Here is a tiny trained network, its code and every weight. The questions are about switching its units off for an input and a class, where a switched-off unit gives its printed mean instead of its output.

import numpy as np


def w(rows, s, z=0):
    codes = np.array(rows[::2]) - 128.0
    scale = np.full(codes.shape[1], s)
    scale[-1] = z or s
    return codes * scale


def f(y):
    return np.maximum(y, 0)


def log_softmax(a):
    a = a - a.max(-1, keepdims=True)
    return a - np.log(np.exp(a).sum(-1, keepdims=True))


def net(x, mask):
    res = np.array(x, float).reshape(1, 8) / 4 @ E
    y = f(res @ A[0][:, :-1].T + A[0][:, -1])
    res = res + np.where(mask, y, B[0][:, -1]) @ B[0][:, :-1]
    return log_softmax(res[-1] @ U[:, :-1].T + U[:, -1])


A, B = {}, {}
E = w([
[142,132,131,124,141,128,122],'x0',
[68,64,91,103,254,143,113],'x1',
[110,122,120,127,113,112,141],'x2',
[127,129,128,122,130,126,129],'x3',
[134,131,136,125,132,139,125],'x4',
[172,138,147,127,167,153,101],'x5',
[160,153,17,65,127,216,182],'x6',
[162,31,214,56,101,132,164],'x7',
],0.0096)
A[0] = w([
[210,202,142,144,101,82,178,33],'N0',
[195,2,173,20,112,128,178,60],'N1',
[83,93,114,92,212,129,127,8],'N2',
[164,141,58,50,106,197,155,87],'N3',
[194,168,149,145,16,144,118,66],'N4',
[91,226,59,111,175,86,94,79],'N5',
],0.0088,0.012)
B[0] = w([
[64,52,136,176,152,170,145,163],'N0',
[151,156,62,199,55,187,133,253],'N1',
[63,47,94,130,173,111,188,160],'N2',
[148,79,160,110,114,30,27,245],'N3',
[59,46,99,118,245,125,185,224],'N4',
[153,127,157,183,99,171,141,222],'N5',
],0.012,0.0065)
U = w([
[69,9,81,82,230,184,194,1],'0',
[168,168,72,240,55,205,112,27],'1',
[156,68,189,77,83,16,1,113],'2',
[139,148,133,43,123,151,139,215],'3',
[155,152,131,42,121,130,150,214],'4',
[139,148,138,41,117,159,136,189],'5',
[151,132,138,48,116,146,120,173],'6',
],0.0078,0.015)

Each question gives the input, the list of numbers given to net, and the class t.
The units are the neurons (one row each of A and B). Each row of codes is followed by its name. A weight is (code - 128) times the scale printed after its matrix; where a second scale follows, it is the last column's (A, B and U).
mask holds one flag per neuron, in row order. A switched-off neuron (its flag False) gives its mean, the last column of its row in B, instead of its output. The means were averaged over made-up inputs and are rounded, as every weight is.
A unit's drop is (log p(t) with every unit on - log p(t) with that unit switched off) / (log p(t) with every unit on - log p(t) with every unit switched off).
The circuit of an input: a set's keep is (log p(t) with only the set's units on - log p(t) with every unit switched off) / (log p(t) with every unit on - log p(t) with every unit switched off). Starting from all 6 units, units are removed one at a time, each time the one whose removal leaves the highest keep (on an exact tie, the one counted first), for as long as the keep stays at least 0.8.
circuit, biggest first: the units of the circuit, biggest drop first
k most important neurons: the k neurons with the biggest drops, biggest first
drop of u: that unit's drop, to one decimal
input [2,-7,-3,-7,-6,5,-6,-4], class 0: circuit, biggest first -> [N4; N0]
input [5,0,-1,-3,2,3,7,-4], class 2: 2 most important neurons -> [N3; N1]
input [4,8,-8,-8,-2,1,-8,6], class 0: circuit, biggest first -> [N2]
input [4,-8,5,-8,2,2,1,-5], class 0: 2 most important neurons -> [N4; N0]
input [1,5,-6,-4,-3,-2,2,6], class 1: 2 most important neurons -> [N1; N4]
input [5,6,1,0,7,-6,-5,-8], class 1: 2 most important neurons -> [N5; N4]
input [7,3,8,-1,1,3,8,-7], class 2: 2 most important neurons -> [N3; N1]
input [-5,3,8,-5,-2,-4,-8,-8], class 1: 2 most important neurons -> [N3; N5]
input [-3,7,0,1,5,1,8,-2], class 2: 2 most important neurons -> [N3; N4]
input [1,-7,-2,-1,2,2,4,7], class 0: 3 most important neurons -> [N4; N0; N5]
input [1,-1,-1,-1,-8,7,4,8], class 1: drop of N1 -> 1.3
input [-7,-8,2,-7,-6,0,8,0], class 0: drop of N4 -> 1.2
input [-1,4,-7,-4,-1,3,4,7], class 1: drop of N1 -> 1.1
input [-4,4,-8,-1,4,2,8,-2], class 2: drop of N3 -> 0.8
